Below is a small trained network, with its code and all its weights. Each question gives an input and a class and asks what happens when units are switched off, that is, made to give their printed mean instead of their output.

import numpy as np


def w(rows, s, z=0):
    codes = np.array(rows[::2]) - 128.0
    scale = np.full(codes.shape[1], s)
    scale[-1] = z or s
    return codes * scale


def f(y):
    return np.maximum(y, 0)


def log_softmax(a):
    a = a - a.max(-1, keepdims=True)
    return a - np.log(np.exp(a).sum(-1, keepdims=True))


def net(x, mask):
    res = np.array(x, float).reshape(1, 6) / 4 @ E
    y = f(res @ A[0][:, :-1].T + A[0][:, -1])
    res = res + np.where(mask, y, B[0][:, -1]) @ B[0][:, :-1]
    return log_softmax(res[-1] @ U[:, :-1].T + U[:, -1])


A, B = {}, {}
E = w([
[112,101,177,231,157,192],'x0',
[115,158,187,121,136,117],'x1',
[190,140,131,194,80,49],'x2',
[141,103,123,124,170,105],'x3',
[246,93,161,91,110,184],'x4',
[120,139,125,131,103,142],'x5',
],0.013)
A[0] = w([
[177,158,134,196,98,44,99],'neuron 0',
[140,124,127,100,181,84,66],'neuron 1',
[247,139,143,105,136,179,120],'neuron 2',
[134,97,169,213,168,221,98],'neuron 3',
[99,80,160,228,171,180,33],'neuron 4',
[123,169,178,132,113,161,169],'neuron 5',
[61,164,78,179,133,99,149],'neuron 6',
[85,147,121,125,171,109,168],'neuron 7',
[133,128,120,19,99,72,81],'neuron 8',
[105,122,95,151,71,177,90],'neuron 9',
[117,124,124,34,96,113,78],'neuron 10',
[175,153,96,196,113,96,149],'neuron 11',
[90,185,129,143,70,142,251],'neuron 12',
[180,112,149,112,116,172,131],'neuron 13',
[98,99,126,78,158,193,81],'neuron 14',
[133,92,184,155,151,151,104],'neuron 15',
[79,63,157,113,136,176,58],'neuron 16',
[95,120,127,83,196,175,132],'neuron 17',
[190,108,132,96,135,186,153],'neuron 18',
[197,115,159,155,87,82,114],'neuron 19',
[62,152,81,168,153,82,117],'neuron 20',
[84,115,126,46,155,198,37],'neuron 21',
[121,100,151,179,125,138,33],'neuron 22',
[66,151,90,152,149,90,120],'neuron 23',
],0.012,0.0021)
B[0] = w([
[161,253,95,187,213,87,253],'neuron 0',
[92,81,118,109,99,132,171],'neuron 1',
[161,63,190,89,116,169,243],'neuron 2',
[72,107,61,74,75,84,255],'neuron 3',
[89,96,69,69,57,91,248],'neuron 4',
[175,124,135,147,125,83,166],'neuron 5',
[187,75,209,76,145,170,242],'neuron 6',
[145,131,111,91,140,185,194],'neuron 7',
[73,88,81,94,36,78,254],'neuron 8',
[139,160,84,121,131,141,167],'neuron 9',
[86,140,91,81,114,63,218],'neuron 10',
[161,157,97,148,165,124,217],'neuron 11',
[168,101,107,159,124,158,194],'neuron 12',
[126,160,199,124,90,195,194],'neuron 13',
[171,134,100,222,168,144,214],'neuron 14',
[86,123,108,108,86,126,186],'neuron 15',
[173,167,58,158,110,121,195],'neuron 16',
[150,163,97,229,186,172,219],'neuron 17',
[174,89,210,117,128,171,214],'neuron 18',
[184,190,128,138,216,138,221],'neuron 19',
[150,114,233,101,113,192,240],'neuron 20',
[149,212,66,225,185,106,232],'neuron 21',
[96,111,34,104,74,127,175],'neuron 22',
[163,68,231,70,138,157,225],'neuron 23',
],0.0073,0.011)
U = w([
[211,88,234,59,157,254,128],'0',
[208,188,71,200,237,131,249],'1',
[136,100,55,46,44,53,6],'2',
],0.0078,0.002)

Each question gives the input, the list of numbers given to net, and the class t.
The units are the neurons (one row each of A and B). Each row of codes is followed by its name. A weight is (code - 128) times the scale printed after its matrix; where a second scale follows, it is the last column's (A, B and U).
mask holds one flag per neuron, in row order. A switched-off neuron (its flag False) gives its mean, the last column of its row in B, instead of its output. The means were averaged over made-up inputs and are rounded, as every weight is.
A unit's drop is (log p(t) with every unit on - log p(t) with that unit switched off) / (log p(t) with every unit on - log p(t) with every unit switched off).
The circuit of an input: a set's keep is (log p(t) with only the set's units on - log p(t) with every unit switched off) / (log p(t) with every unit on - log p(t) with every unit switched off). Starting from the 12 units with the biggest drops (on a tie, the unit counted first), units are removed one at a time, each time the one whose removal leaves the highest keep (on an exact tie, the one counted first), for as long as the keep stays at least 0.8.
units of the circuit, in order: the units of the circuit, biggest drop first
k most important neurons: the k neurons with the biggest drops, biggest first
drop when u is switched off: that unit's drop, to one decimal
input [-7,8,-5,8,-8,4], class 0: units of the circuit, in order -> [neuron 20]
input [7,-4,2,2,-6,-5], class 2: 3 most important neurons -> [neuron 4; neuron 3; neuron 22]
input [-3,-2,1,-4,-3,4], class 0: units of the circuit, in order -> [neuron 3; neuron 6; neuron 21]
input [8,-2,-8,-7,7,8], class 1: 2 most important neurons -> [neuron 21; neuron 14]
input [6,-2,-2,1,-6,5], class 0: 4 most important neurons -> [neuron 6; neuron 20; neuron 23; neuron 8]
input [6,-7,-1,-5,-5,6], class 2: 2 most important neurons -> [neuron 4; neuron 3]
input [-6,0,-6,-3,-2,-3], class 1: 4 most important neurons -> [neuron 21; neuron 17; neuron 4; neuron 3]
input [6,-8,3,-8,-8,-4], class 0: 2 most important neurons -> [neuron 6; neuron 20]
input [-2,2,8,-7,6,3], class 1: 2 most important neurons -> [neuron 0; neuron 19]
input [3,-5,0,-2,-2,-4], class 2: drop when neuron 4 is switched off -> 0.1
input [4,2,7,-3,-8,-4], class 0: drop when neuron 6 is switched off -> 0.4
input [1,6,0,0,-8,6], class 0: drop when neuron 10 is switched off -> 0.0
